Each row was made from one small tree. Brackets hold a mark, then the marks that hang from it, in the order of their numbers. Every link used is in the known rows. Write each row's tree.
Each row is shifted at random along 5 fixed directions that mean nothing.
Known rows
(j753 (j300 (j182 (j385 (j924 j161))) (j551 j996))): [-25.1   4.3  -0.8 -23.9  -0.1  -5.1  -0.7  -9.5  14.1  -8.2 -26.7  -1.9
  -7.1  -3.3   7.1 -17.0  12.6  15.5  16.1 -12.8   5.5  -1.3  -2.7  -7.6
   9.6 -19.0  -5.0  11.0 -16.9  14.8   4.5  29.5  -2.6   5.7   4.4  15.0
  -7.0  -5.8 -17.9  37.1  -5.4   7.7   3.0]
(j924 j161 (j300 j182 (j385 j55 j753) (j551 j996))): [-19.3   6.8  11.0 -16.3   0.2 -20.0 -16.4  -5.7   3.6 -33.1 -34.5 -11.9
 -12.1 -20.4 -26.0 -27.5   1.3  16.6  -0.2   7.2  12.0   8.9  10.5 -13.1
  14.6   0.5  12.2  13.9   2.5   3.4  15.7  14.8   3.4   0.7   5.5  30.6
  12.3 -10.7 -16.8  23.8   6.4 -11.0 -12.4]
(j996 (j300 j182 j385)): [ 38.9   6.0   9.8   8.3   9.1 -38.7 -29.8  -8.1  -9.8   6.0 -27.5  -4.2
  12.1  -5.4 -24.2  -3.1  -8.2   1.8 -10.5   2.0 -24.0   5.6   3.1 -40.5
  45.8  21.9 -20.8  18.8 -17.9  32.8  20.7  27.4 -11.2  -0.6  -9.5  14.5
   0.6  -4.3  -8.3  16.2  -1.4  -1.2  -8.1]
(j753 (j300 j182 (j385 j924) j551 j996)): [-18.1  12.2   4.4 -39.4  -6.8 -15.6  -1.0  15.9 -23.9 -14.4 -12.0 -10.5
 -29.4 -19.8 -21.5 -18.5 -14.9  13.2  21.2 -27.9  15.8   5.8  15.4  -5.2
  16.1  12.0  -4.1  26.0 -41.1  -7.3 -18.4  22.0 -15.9 -15.5   7.1   1.0
   3.5 -32.1  15.8  23.2  26.7 -19.6  -8.0]
(j55 j182 (j924 (j300 j996))): [-29.7  -4.9   7.2 -31.2 -10.5  -4.5 -13.3  15.4   8.9 -19.1   4.7 -13.5
 -20.5  -1.5  -0.2 -19.4   5.3   3.0   7.0 -25.0   7.8  -7.6 -32.1   9.2
  16.5  -9.5   7.1  11.6 -15.8  -5.5  -8.0  17.5  -3.0 -10.9  10.2   2.0
  20.0   1.3 -28.6  30.2   3.2  -7.7  -3.9]
(j526 j161 (j182 j753)): [-11.0   7.6  -5.7 -24.6  -2.9  -4.4   3.1   7.6   2.3   3.2   0.4   2.0
 -12.6   5.6  21.1  -6.4   9.7   9.7  23.5 -22.5   6.6 -14.3 -36.1   5.1
  -9.9 -21.8   5.3  -0.8 -23.3  -4.7  -8.3   6.4 -14.6   8.9   4.0   0.2
   5.8 -13.8 -14.9  28.1  -0.6   2.8  -2.5]
(j526 j161 (j182 (j385 j753))): [-27.9  16.8  -8.8 -22.5 -17.0  18.2  -4.2  23.6  -8.6   9.2  32.9  -5.8
 -19.2 -20.2   9.7  54.6   9.7 -16.1  39.1 -32.7   4.0 -17.7 -20.7  10.6
  11.2  29.5  13.7  24.2 -20.0 -34.9 -37.8   3.8  16.8 -43.5  21.0 -32.9
  24.3 -11.1   9.7 -18.7  -6.3 -12.9 -10.0]
(j55 (j182 j753) (j300 (j385 (j924 (j161 j526))) j996)): [-16.1   4.7  -2.5 -25.9  12.2 -27.5   7.0  -3.4  -0.5 -43.0  -9.5  -4.4
  -6.8 -11.8  -1.5 -49.3 -26.8  20.3  -1.6   7.9  -3.6 -16.4  -3.3  25.6
 -26.9 -29.4  22.9 -18.8  -6.0 -18.0  18.1 -32.6 -32.5  54.1 -17.7  25.9
  -5.7  -3.7 -22.9  25.0  33.2   2.2 -19.6]
(j753 (j924 (j55 j182) (j300 (j551 j996)))): [-13.0  13.0  20.7 -10.2  -4.0 -26.7   2.2  14.5 -22.5 -39.7   6.8 -21.9
  -2.7 -26.9 -15.9 -23.5 -17.9   3.8  -9.5  11.3   4.2  -7.3  11.6   1.3
 -14.3  15.7  29.8  -0.6   6.2 -35.0 -29.9 -10.8  -7.6   5.8  -3.0   1.7
  16.7  -4.5   7.5 -17.6  33.0 -30.5 -26.2]
(j161 (j526 (j182 (j385 (j55 j924)))) j551 (j753 j300)): [  3.0  14.0  -8.3 -20.9 -11.1 -20.6 -17.1  -2.8 -10.6   1.5   5.3 -10.9
   5.9  -3.7  -1.0   7.0 -12.1  -4.4  -4.4  -9.5 -21.6 -19.3 -39.9 -18.5
  28.3  -4.3  -2.4   8.9 -22.2  10.0  21.4  17.8  -8.5   1.8 -23.5  -5.1
  11.2   6.7 -35.0  31.9   7.8   9.3 -15.9]
(j55 (j182 j385) (j924 j300)): [-53.5 -27.8  20.4 -24.4  -7.4  -0.3 -22.5   1.3  29.0 -39.9  16.6 -37.9
 -12.9 -19.8   6.6  -2.7  16.3 -13.6   3.6   1.0   2.7 -17.7 -39.9  16.0
  12.9 -20.2  36.5  -1.0  18.4 -27.1   6.3 -18.9  22.0   8.5  14.2  29.3
  37.6  20.8 -61.8  16.5 -16.0   4.2 -10.0]
(j996 (j385 j753) j551): [ 37.8   8.8  -1.8   1.3   0.6 -26.2  -3.2   0.3  -3.0  30.0 -11.7  10.5
   9.8  21.8  -6.3 -25.8   1.5  15.9  -5.3 -25.3  -1.7   1.7 -17.7 -14.4
  11.0 -11.1 -43.1  10.5 -42.7  16.3  -3.4  35.0 -37.2  10.3   7.6 -11.8
 -10.4 -13.7   8.5  30.4  19.7  -3.0   5.8]
(j924 j55 j161 j300): [ 25.3  12.6   4.6   6.4   2.5 -25.6  -2.6  -1.4  11.0 -10.8 -41.6  13.0
  -0.2  26.6  -3.3 -67.3  -1.8  32.1 -16.5   7.8   2.1   7.5   1.1 -20.6
 -17.9 -28.3  -9.2 -13.7   1.1  34.0   7.9  37.1 -25.6  25.6 -13.5  10.2
 -11.1   2.9  -7.0  34.9  19.1  -8.0  -7.1]
(j385 j55 (j753 (j300 j182 j551)) j924): [-39.1  -8.1  -7.4 -37.5  -6.2  11.6  20.9   6.8   3.2 -14.0  -2.2  -0.6
 -27.3   3.6   5.9 -39.8   2.1  18.4  17.9 -31.9  35.1   0.8   0.0  48.8
 -13.7 -31.1   3.5   9.5 -23.9 -24.7  -9.9   2.0 -11.2  10.1  23.5   5.3
   1.3 -19.6   0.9  33.5  26.5  -8.0  11.9]
(j526 (j161 j551) (j182 j385)): [-18.5  19.5 -15.1 -14.7   7.7   6.1  27.3  -9.6  -1.5 -10.8   4.8   7.2
  10.0 -16.8  28.7   3.3  -1.9   4.5  15.9  10.0  -4.4 -20.5  -0.6  16.0
 -47.2 -19.8  22.4 -19.2   9.5 -16.8  -3.1 -37.9  -4.1  31.4 -15.8   5.6
  -4.5  -4.6  -7.6 -15.2   3.1  11.8 -14.5]
(j161 (j526 j182) j753): [-21.4   7.0  -8.3 -20.9  -0.8   5.2  18.6  -6.6  -0.6  -8.3   4.9  -2.0
   1.7   0.3  19.9 -12.9  -0.4   7.5   5.2  -1.2   8.4 -15.6 -23.8   0.8
 -27.0 -28.6  14.6 -14.0  -4.2  -5.0   9.7 -15.4  -6.4  21.4 -18.5   6.0
  -1.9  -6.7 -23.9  16.0   3.5  14.0  -5.0]
(j55 (j182 j385 j753) (j300 j551) j924): [-24.6  16.4  -7.7 -14.6   4.0   1.0   6.7  13.6  -9.9 -17.9  33.7   0.2
  -1.7 -24.2   7.6  28.5 -18.2 -13.5  17.3  -5.4 -23.8 -27.3   8.5  31.2
 -11.1  23.2  18.2   4.6  -5.9 -40.1 -20.7 -32.8   1.3   4.4  -3.1 -18.2
   0.9   9.1   5.2 -34.6  15.0   2.2 -30.8]
(j526 (j182 (j385 (j753 (j300 j996)) j924))): [-13.8  10.6 -17.3 -13.5   1.1   6.8  13.9   1.6  -2.7  -3.0   8.9  10.2
  -5.2  -9.7  14.7   9.0  -8.0   1.9  21.2 -14.3  -5.3 -13.3   8.9  32.9
  -9.8   1.4   6.7   5.8  -9.1 -22.8 -10.7 -12.5  -1.7   7.2  -0.3 -12.2
  -7.9  -2.9   7.6 -11.5  10.0  -1.4  -5.0]
(j996 j300 (j385 j55 (j753 j182 (j924 j161))) j551): [  5.8  16.7  -1.0  31.9   2.4  16.0  14.1 -16.8   9.2  14.0   9.9   5.1
  39.3 -13.9  19.8  37.3  15.3 -16.8   8.8   3.3 -19.7 -20.5  24.1  -3.1
  -1.4  23.2  -5.3  20.4  13.6 -14.6 -24.3  -0.7  31.6 -10.4   1.4 -24.6
  -5.5  13.2  12.8 -49.5  -9.5   7.8  -8.2]
(j182 j385 (j753 (j300 j551))): [ 14.6  12.6   2.6  13.2   0.8 -12.2 -21.6  -0.2 -13.0   4.7  10.2  -3.9
  10.4 -23.3 -10.5  55.6 -12.3 -19.5  11.0  10.6 -37.0 -12.4  17.2 -20.0
  31.8  45.7   1.4  20.2  -2.4  -6.5   0.0   0.7  17.9 -15.9 -10.3 -11.0
  -2.2  11.4  12.1 -29.7  -8.8   5.7 -27.0]
(j300 (j182 j753) (j385 (j55 (j924 j161))) (j551 j996)): [ -8.5   8.1  -2.0 -12.5  20.2 -28.5  -0.3 -20.7   7.5 -33.2 -41.4   2.1
  -3.1  -9.0 -12.7 -39.3 -10.4  22.9  -2.2  18.7  -4.6   1.1  20.3  -2.7
 -10.7 -22.1   8.5  -6.8   5.6   9.3  34.4 -10.8 -17.9  44.9 -17.3  43.0
 -12.4 -10.1 -25.3  22.9  12.1  12.4 -15.2]
(j753 (j300 j182 (j551 j385) j996) j924): [-21.4 -14.5  31.8 -30.2 -11.4 -35.0 -32.6   0.3 -10.3 -29.9 -17.8 -42.9
 -15.9 -30.4 -25.8 -10.0  -0.3  -3.8  -0.5  -6.4   2.2   3.5 -21.4 -29.2
  54.0   4.0  10.5  26.1 -18.7  -1.1   4.3  24.5   3.3 -12.8   9.1  32.2
  29.9  -7.5 -34.6  44.4  -2.0 -13.6  -7.2]
(j526 (j161 (j753 j300 j924)) j182): [-12.7   6.7   7.1 -20.6  -6.1 -15.7   9.7   8.1 -25.3 -23.0  14.6 -16.9
  -0.7 -21.8  14.3  -9.6 -16.4  -3.8   5.5  -0.8  -1.9 -21.4 -18.0  14.9
 -17.8 -10.1  32.1  -5.7  -2.9 -33.4 -22.8 -25.3 -10.4  18.3  -9.5   0.2
  14.2  -5.2  -7.3  -0.4  17.0 -17.6 -16.8]
(j182 (j385 j55 (j753 (j300 j551 j996) (j924 j161)))): [-40.8  -1.1  -4.5 -40.2 -11.0   8.3  14.2   8.7  11.1  -9.4  -6.9  -1.3
 -30.9   9.9  12.9 -29.7   8.4  16.4  26.5 -37.5  27.2  -5.9 -12.0  21.3
 -10.7 -36.4  -2.1  10.1 -30.5 -12.9 -19.4  30.8 -12.0  -0.1  18.1  -5.1
   1.4 -15.5  -5.9  45.4  16.1  -0.8   6.2]
(j753 (j182 (j385 j55 (j924 (j161 (j551 j996))))) j300): [-29.2   2.6   7.0  -4.6  -4.3  -6.4  -0.1  -7.4  -0.2 -26.8   8.3 -24.4
   8.8 -34.2   1.5  11.6  -4.7  -6.2   5.3  15.1  -4.0 -17.3  10.7  14.7
  -1.8   6.1  31.0   3.3  17.1 -34.0  -5.5 -19.0  14.4   9.7  -0.6   6.2
   9.6  10.4  -9.1 -13.6   8.9  -6.5 -12.4]
(j924 j55 (j161 j526 (j551 j385 j996)) j300): [ -6.7  30.4  11.6 -11.4 -15.2 -22.3 -14.6   5.5  -8.4 -15.4 -15.1 -18.1
   3.6 -13.3 -22.2 -16.2   2.3  15.4 -13.1   8.9   8.7   1.5 -24.0 -47.8
   7.0  11.7   4.9   5.5  -9.3   7.7  -3.7  40.1  -9.1 -15.8  -3.3  -4.4
  16.7  -7.5 -13.3  24.6  13.5 -17.1 -19.4]
(j182 (j385 j55) (j753 j924)): [ -2.9  -5.8  14.2 -14.7 -13.8 -27.6 -22.9  25.9 -15.8  -9.4  28.2 -29.8
 -24.6 -10.6 -23.7   8.9 -16.8  -9.1  10.9 -16.7   3.4 -12.4 -19.0   6.6
  22.2  19.0  13.4  13.5 -26.1 -46.2 -21.1   4.5 -15.6  -7.6  13.8 -11.1
  23.9 -12.3   5.3   6.0  30.2 -20.1 -19.5]
(j996 j300 (j385 (j55 j182) j924) j551): [  0.0   4.3  -0.7  16.4  -2.9  15.7 -11.0  -7.5  17.6  18.6  21.4  -7.0
  26.6 -13.7   5.6  47.4  24.9 -21.9   7.4 -15.0 -13.3 -14.4  -9.9  -5.2
  33.3  31.9 -12.7  31.3  -3.4  -8.9 -13.3   9.2  32.4 -30.2  19.4 -18.7
  18.1   8.6  -8.5 -30.0 -18.6   7.1  -0.9]
(j385 (j55 j182 (j924 (j161 j551) j300)) j753): [-20.8   5.9 -16.1   2.0  -1.2  18.3   1.9 -11.2  23.6 -15.2  -4.9  13.7
   8.8   1.7  12.7  -3.9   6.1  -1.4  -4.3   5.6 -12.7 -12.1   2.1  28.1
  -3.7 -10.7   9.8   1.6  27.5   2.4  16.7  -4.6  21.0   4.0  -6.7  -1.7
   0.4  28.5 -26.2  -3.8  -7.4  10.9  -6.0]
(j385 j753 (j924 j161)): [ 37.4 -17.4  10.7  12.9   0.4 -43.8 -33.5  -7.7  -1.2 -24.4 -19.8  -8.6
   1.2   4.2 -31.1 -41.1 -25.3   7.9 -30.5  19.1 -14.9   5.1  -9.7  12.8
  27.9 -10.0   6.2  -4.3   9.5  -0.2  36.6 -12.3 -17.3  34.5  -6.7  31.6
   8.4  14.5 -19.8  25.3  20.5 -15.7  -7.3]
(j996 (j551 (j385 j55 (j924 j161 (j300 j182))))): [-13.7   6.4  -2.5   9.4   0.5   9.1   2.0 -13.7  16.5 -11.0 -14.9  -1.7
  11.9 -14.5  -3.3  -2.6  15.1   2.8  -0.4  12.3   2.4   1.7  14.3   2.1
  -0.6   6.5   5.1   8.5  17.6  -4.2   2.8   0.1  17.3  -0.2   7.9   8.6
   2.3   4.3  -7.4 -12.1  -5.3   0.7  -5.3]
(j526 (j161 j551) (j182 (j385 j753 (j924 (j300 j996))))): [ -4.0  17.2 -15.2 -40.9  -6.4 -19.5   8.2   9.9  -9.1  -8.2  -7.0   8.0
 -17.2   3.0   6.6 -43.1 -12.3  25.9  14.5 -26.9  11.5 -10.2 -31.6  23.8
 -17.0 -30.9  -0.1  -2.3 -37.4 -10.8  -3.2   4.9 -39.2  26.6  -0.4   1.8
   2.0 -22.2  -7.9  42.0  32.4 -10.3  -8.9]
(j182 (j385 (j55 (j924 j161))) (j753 j300)): [-21.6   1.2   2.7 -23.3 -11.3  -6.4  -7.5  21.0   2.8  -4.4  16.5 -13.1
 -24.5   3.9   2.4  -2.3  -1.7   2.2  22.5 -27.4   7.2 -15.9 -21.8  15.1
   3.4  -5.6   5.1  10.3 -28.4 -27.9 -22.1  19.9 -14.0  -3.5  16.1 -16.6
   9.4  -6.7  -2.1  22.9  18.3  -6.9 -10.8]
(j161 (j526 j182) j551 j753): [  0.2  37.7 -28.5   0.4   3.5  15.0  31.7 -14.8 -17.1   7.1   8.6  21.7
  28.1  -9.2  20.8  20.7 -15.2  -0.3   1.5  16.6 -19.0 -20.2  11.8  -7.3
 -34.7   4.4   5.7 -11.4   7.8   4.2  10.7 -24.3   4.0  12.3 -43.9 -19.4
 -23.5   2.3   4.2 -29.4   4.0  21.5 -19.3]
(j161 (j753 (j182 j385))): [  4.5   0.0 -10.5 -11.1  12.3 -18.5  20.1 -16.2   8.2   2.0 -24.0  12.1
   6.6  20.6  19.7 -50.2  -6.4  24.9  -2.9  -0.4  -1.3  -9.7  -5.2   1.1
 -32.2 -51.9 -10.5 -23.3 -11.8  18.3  20.2   3.5 -39.3  55.3 -23.6  13.8
 -29.9  -1.6 -19.2  39.8  15.1  20.3   2.6]
(j551 (j385 (j924 j300))): [  2.1 -17.6   0.1  -6.9   3.8 -18.3 -15.3 -21.0  25.9  -8.8 -39.4  -2.4
   2.2  13.0  -3.3 -52.0  13.1  18.1 -21.3   4.5   1.6  13.3 -29.3  -2.8
  16.2 -41.0 -14.5  -8.0   0.0  28.6  35.8  23.4 -20.4  33.0   6.4  35.1
   0.1   9.1 -47.0  58.9  -6.5   6.2  14.4]
(j161 (j526 (j182 (j385 j55)))): [ -3.7  10.3 -19.6 -13.8   1.8   2.8   5.3  -6.6  15.3  13.8 -12.0  12.5
  -4.2  16.9  16.2  -5.1  11.1  10.2  13.1 -18.8  -1.8  -6.7 -17.9  -4.7
  -2.4 -20.8 -13.0  -0.9 -17.7  19.1  12.0  24.6 -11.3   5.6  -7.5  -3.9
  -6.2  -3.7 -16.8  28.2  -0.5  17.5   6.4]
(j551 j385 (j996 j300)): [-15.2   6.2   2.5  -3.0   8.2  -1.4   2.4 -16.6   5.7   2.2  -7.6  -7.5
  21.6 -15.6   6.2  11.9  18.7   1.5  -5.0   4.5   2.1   0.5 -18.8 -14.8
   6.2   1.9  -5.5   3.6  -4.4   2.0   2.2   8.5  -2.2   2.3  14.2   7.2
   1.7  -5.5 -18.2   8.1 -19.1   7.0   7.1]

Write each row's tree
[-14.4  16.0  -3.5  -4.3  -5.6   5.5 -15.4   1.0 -13.8  -8.6   4.7  -8.1
  -4.0 -36.6 -26.1  46.4  -4.0 -15.4   8.8   1.9  -7.9   5.8  22.1 -13.0
  33.7  50.2   4.6  28.2   1.5 -13.6  -8.3   0.7  25.9 -38.3   7.0  -6.8
  13.5  -6.5   9.9 -31.9  -7.1 -11.4 -12.2]
(j300 (j385 j924) (j551 j996))
[-19.0   4.2  -1.3 -29.0  -9.9  -9.2 -19.1  10.8  -8.3 -12.6  -6.3  -8.8
 -27.6 -15.2 -26.1   6.8  -5.8  -2.8  12.8 -28.8   3.1   2.2   1.8  -3.0
  41.0  18.2  -4.2  33.1 -23.8  -4.8  -4.1  26.3   3.0 -33.2   9.7  -3.1
  19.8 -11.8  -6.9  19.0  10.0 -11.5  -5.1]
(j300 (j385 (j55 j182) (j753 j924)) j551 j996)
[-46.2  -6.0   8.0 -38.9 -15.2   9.3  -5.3  13.2   1.0  -9.4  11.8 -22.0
 -28.8 -13.4   1.6   6.6  11.7  -1.5  29.0 -29.1  21.2  -6.4 -21.4   1.9
  14.2  -6.1   6.5  20.4 -29.2 -22.5 -19.1  16.5   7.5 -17.8  23.3  -0.1
  17.2 -16.2 -12.8  27.8  -0.9  -2.9  -2.2]
(j182 (j753 (j300 (j385 j924) j551)))
[-41.0  10.2 -12.9 -16.4  -6.6  30.9  19.6  -3.2  20.0  10.6  -5.2   7.7
  -2.4   3.6  22.0   3.5  30.4   5.4  22.4 -28.1  15.9  -5.6  -5.3  13.3
  -6.2 -13.3 -13.0  18.3 -14.0  -2.2 -19.8  28.8   9.7 -17.7  23.5 -18.1
  -4.2  -3.5  -6.1  14.2 -10.4   8.3  11.6]
(j996 (j551 (j385 (j55 (j924 j161)) (j753 (j300 j182)))))
[  2.9   1.8  15.4 -12.0   0.7 -36.7  -3.7  -3.8 -14.9 -13.4  -9.3 -17.1
   3.5 -14.9 -13.9 -23.9 -10.4   8.4  -7.1  -2.4   1.2  -2.7  -4.7  -6.7
   7.9  -5.9  -1.1   6.1 -17.8 -15.2  -5.5   3.4 -23.4  19.0   2.1  12.9
   4.0 -11.1  -4.9  18.5  23.2 -14.0  -5.2]
(j300 (j551 (j996 (j385 (j753 j182 j924)))))
[  9.6  20.0 -16.2  18.9  15.4  -5.8   9.9 -24.2   9.7  -7.8 -31.9  19.3
  25.6  -5.4  -1.4 -18.0   0.3  15.6 -21.4  28.4 -13.7   9.6  23.2  -1.3
 -14.2   1.6  -5.9 -10.9  24.3  14.8  15.7   3.4  -9.4  25.1 -10.1   6.6
 -20.9   9.9  -5.8 -11.0   0.3   1.6  -2.4]
(j551 (j385 (j924 j55 j300)) j996)
[ 17.2  29.3 -10.0   8.6   4.3 -15.0  19.0   5.0 -29.1   5.4  -8.5  14.7
   9.8  -8.5  -7.2  -6.1 -23.0   6.7  -3.5   0.7 -14.3  -0.6  40.9   5.0
 -11.8  26.6 -10.6   7.2  -9.6 -10.9 -27.2  12.7 -25.4   1.9  -7.8 -31.6
 -23.3  -4.1  39.5 -22.2  31.4 -20.7 -11.0]
(j551 (j385 (j753 (j300 j182) (j924 j55))))
[-19.9  12.9  -3.8 -27.5 -17.3   7.5   0.2  10.5 -12.7   2.1  16.9  -9.1
  -6.8  -9.1   3.8  12.7   1.2  -2.4  10.7 -15.3  11.4 -11.7 -35.0 -10.3
   1.2  -2.9   7.5   7.6 -18.7  -8.0  -9.0   5.0   1.2 -17.6  -0.3 -12.5
  16.1 -12.3 -11.5  16.1  -0.3  -1.0  -9.6]
(j526 (j161 j551 j753))
[ 26.8  11.6  -7.2  13.0  -1.6 -15.4  -4.0   1.5 -15.1  -8.1  -2.3   7.9
   5.9  -0.2 -16.4 -14.0 -28.3   4.2 -13.4  13.2 -13.4  -2.5  14.8   6.9
  -1.8  12.5   3.7  -3.0   5.3  -6.5   5.3 -10.7 -12.5  13.0 -18.3  -7.7
  -9.6   4.3  13.8 -13.0  23.4 -12.9 -16.1]
(j385 (j924 (j161 j753)))
[-29.9   3.8 -10.7 -31.8  -1.3   4.3  -1.6   2.7   4.4 -17.9 -11.7  -0.9
 -26.4 -12.2 -14.8 -10.3  -1.0   8.4  15.6 -22.3  14.1   4.7   9.8  10.8
  11.5  -0.3  -0.2  17.7 -15.3  -3.0   3.0   8.7  -0.1 -12.4   8.0   8.5
   9.8 -16.8  -9.4  16.9  10.8  -1.9  -0.1]
(j300 (j385 (j55 j182) j924) j551 j996)
[-28.2  15.5  -9.7 -25.9   2.8   2.9  25.1  -9.6  10.5 -18.4 -21.4  11.3
   2.3   5.8  28.0 -42.1   9.4  21.6   2.3  -3.6   9.2 -11.0 -15.3   1.2
 -37.0 -44.5   9.5 -13.8   1.4  11.4  -3.8   9.6 -13.2  27.1 -13.6   8.6
  -7.9  -2.4 -28.5  29.5   2.0   9.4  -5.0]
(j526 (j161 (j753 (j924 (j55 j182) (j300 (j551 j996))))))
[ -6.2  36.8 -11.1  -8.6  -7.0   5.3  21.6   6.5 -14.2  -4.3  -7.8  14.9
   1.6  -2.4   7.0 -12.3 -13.8  16.0  13.1  -2.2   1.7 -11.7  17.2 -16.4
 -27.2   7.1   4.2   2.8 -10.2   4.5 -15.6  17.9  -6.6  -6.9 -27.6 -26.1
 -21.9  -8.7  21.5  -4.1  18.8  -2.2 -20.4]
(j924 (j161 j526 (j753 j182)) (j300 j996))
[-10.6  -2.5  -4.0 -14.3  -0.3  -8.1  12.5   5.9   8.6 -22.5  -6.3   5.5
 -10.8  12.9   3.5 -61.1  -6.9  23.6  -7.5  -7.9  16.3  -3.4  -4.7  39.1
 -27.8 -32.2   8.7 -12.1  -1.1 -16.0  -2.6  -5.0 -23.7  33.0   4.9   5.6
  -1.6   0.9  -9.4  21.3  32.5 -13.3  -1.4]
(j385 j753 (j924 (j55 j182) j300))
[ -7.1   4.8  13.9 -17.3 -13.4 -17.9  -4.1  15.4 -15.3 -26.0   6.2 -19.1
 -11.6  -8.5  -5.7 -28.2 -12.1   4.5  -4.9   0.0  10.6  -8.9 -23.1  -3.6
  -9.8  -9.5  25.2  -3.4  -2.6 -21.6 -18.6  -1.3 -10.8   6.9  -3.7   1.8
  21.8  -7.4 -11.3  13.1  21.8 -22.2 -20.4]
(j526 (j161 (j753 (j924 j55 j300))))
[-11.0  12.3   2.3 -17.2 -11.0  -8.3  -9.1   2.1 -10.6  -4.3  17.7 -17.3
   2.6 -15.1   0.8  22.0  -2.6  -6.2   8.4  -0.2  -5.5 -18.9 -33.3 -18.1
   9.8   6.1  14.6   4.6 -12.7 -11.1   9.1  -6.5   6.9  -4.5 -13.8   0.4
  15.6  -4.0 -21.0   8.2   0.9   7.8 -18.0]
(j161 (j526 (j182 j753)) j551)
[  3.4  17.8   6.5  -2.7  -3.8 -16.9  -3.7   5.9 -14.0  -1.4   4.6  -5.6
   4.7 -14.1  -7.8   7.2  -7.0  -0.5   5.7  -2.3  -8.3  -7.5   1.4 -15.2
   7.5  21.0  -2.7  13.5 -16.3 -16.6 -20.5  14.6  -7.2  -4.5  -0.7 -13.0
  -1.8  -8.5  11.2  -8.3  12.5  -9.6 -19.7]
(j182 (j753 (j924 (j300 (j551 (j996 j385))))))
[ 11.9  38.6 -14.5  -4.4  15.6 -24.4  17.1  -3.5 -21.2 -12.1 -26.7  23.2
  12.3 -10.2  -8.5 -28.1 -25.0  20.3  -8.5   7.1 -19.2   1.7  31.4   5.4
 -18.0  11.6 -11.9  -1.7 -12.8   6.9  -5.4   2.9 -35.9  22.2 -13.9  -6.4
 -27.3  -6.9  21.0  -4.9  29.6 -10.3 -17.0]
(j55 (j300 j182 (j551 j385 j996)) (j924 j161))
[ -4.1  14.2 -10.4  -1.0  -8.1   7.5   7.1  -0.6   6.0 -10.7  -4.0   6.2
  -2.9  10.4   0.9 -19.2  -6.3  10.9  -2.7   4.4   4.9  -6.3  -1.3  -3.7
 -17.2 -10.6   9.0  -6.5   7.2   1.6   3.7   5.2   1.1   5.5 -17.3  -8.1
  -3.9   2.5  -8.1   4.2  13.4   0.9 -11.0]
(j385 (j924 j55 (j161 j526 j753)))
[  4.6  22.2  -8.6   0.8   7.7 -12.0   7.9 -16.9  17.8 -13.6 -53.7  23.3
   7.9  13.8   7.7 -48.7   5.1  25.5  -9.0   7.6 -13.7   3.2  17.4 -24.6
 -12.8 -23.1 -13.5  -4.6   8.6  44.7   8.4  42.8 -12.4  17.1 -23.2   7.2
 -21.6  12.0 -18.0  26.4   1.7   7.4  -7.0]
(j753 (j924 (j55 j182) j161 (j300 (j551 j385) j996)))
[-18.6   2.6   0.3  -4.4  -5.0   9.6   1.4  -3.0   6.5  -9.9  -8.0  -2.7
  -3.1  -8.7   5.4  -1.5   6.7  -5.6   4.8   1.3  -3.2  -0.5  10.4  -6.1
   2.7  -0.3   4.7   6.4  10.7   0.3 -11.4  14.1  14.4  -8.0  -1.4  -2.2
   2.4   7.2  -8.8  -3.9  -7.4  -2.1  -4.1]
(j753 (j924 (j300 j385)))
[-35.3  14.1 -10.0 -18.1  -6.2  21.5  22.7   4.6  15.6 -19.2  -2.5   5.4
 -13.1   5.1  16.1 -27.7   6.1  16.1  14.4  -8.9  19.5  -8.2   3.4  16.8
 -32.7 -21.0  15.5  -5.4   1.8  -8.7 -12.5   2.9   5.2   4.8  -0.9  -5.6
  -1.9  -3.8  -6.9   7.5  15.1   0.4  -4.7]
(j385 (j924 (j55 (j300 j182)) (j161 j526)))
[-57.1  11.9   8.1 -33.7  -5.8   2.7  11.7  19.0 -19.1 -23.7  37.3 -25.3
  -8.9 -38.7   4.5  24.8  -3.8  -9.9  20.3 -13.7   8.2 -22.0 -11.0  24.2
 -12.0  20.6  27.4  10.8 -15.9 -59.8 -41.6 -21.5  -3.2 -10.2  19.3 -17.6
  14.8 -10.0   2.8 -16.9  12.9 -14.6 -17.7]
(j55 (j182 (j753 (j300 (j551 j385 j996)))) j924)
[ 18.4  28.6  21.1  -6.4  -0.4 -54.4  -3.2  10.1 -31.6 -22.9   7.5 -23.8
  19.3 -18.3 -23.1 -35.2 -28.8  17.5 -23.5  12.7   1.2 -18.3 -17.1 -27.3
 -18.9   8.2  13.8  -8.6 -17.4 -21.7 -12.0  -5.6 -40.6  26.1 -16.3  -3.3
  11.2 -16.2  -0.8   4.2  47.0 -24.7 -33.7]
(j924 (j55 j182) (j161 (j551 (j996 j300 j385)) j753))
[ 27.5  30.2 -14.4   7.0  -0.2 -27.5 -11.6  -9.6 -31.5  -4.0   4.1  -2.2
  25.7 -22.6 -23.2  20.2 -32.3  -9.3 -25.2  23.3 -35.8 -11.1  -5.4 -18.3
  17.4  32.2   3.3   2.1   2.8  -1.0  26.5 -15.5 -11.2   5.8 -35.8  -8.6
   3.4   7.2 -10.5 -16.4  18.1  -1.4 -28.4]
(j161 (j526 j182) (j551 (j385 (j55 j924))) j753)
[-37.7  13.5  -2.7 -28.3  -4.0   6.9  16.4   0.1   3.7 -25.0 -11.4  -0.9
 -12.1  -6.7   8.6 -27.2   1.3  11.9   8.6  -6.5  11.4  -8.4   4.8 -10.3
 -21.6 -19.6  12.0   0.5  -0.1   1.6  -9.7  12.3   2.2   3.1 -14.5   1.8
  -0.2  -6.1 -20.9  13.1   6.8   4.2 -14.5]
(j161 (j753 (j924 (j55 j182) (j300 j385 j551 j996))))
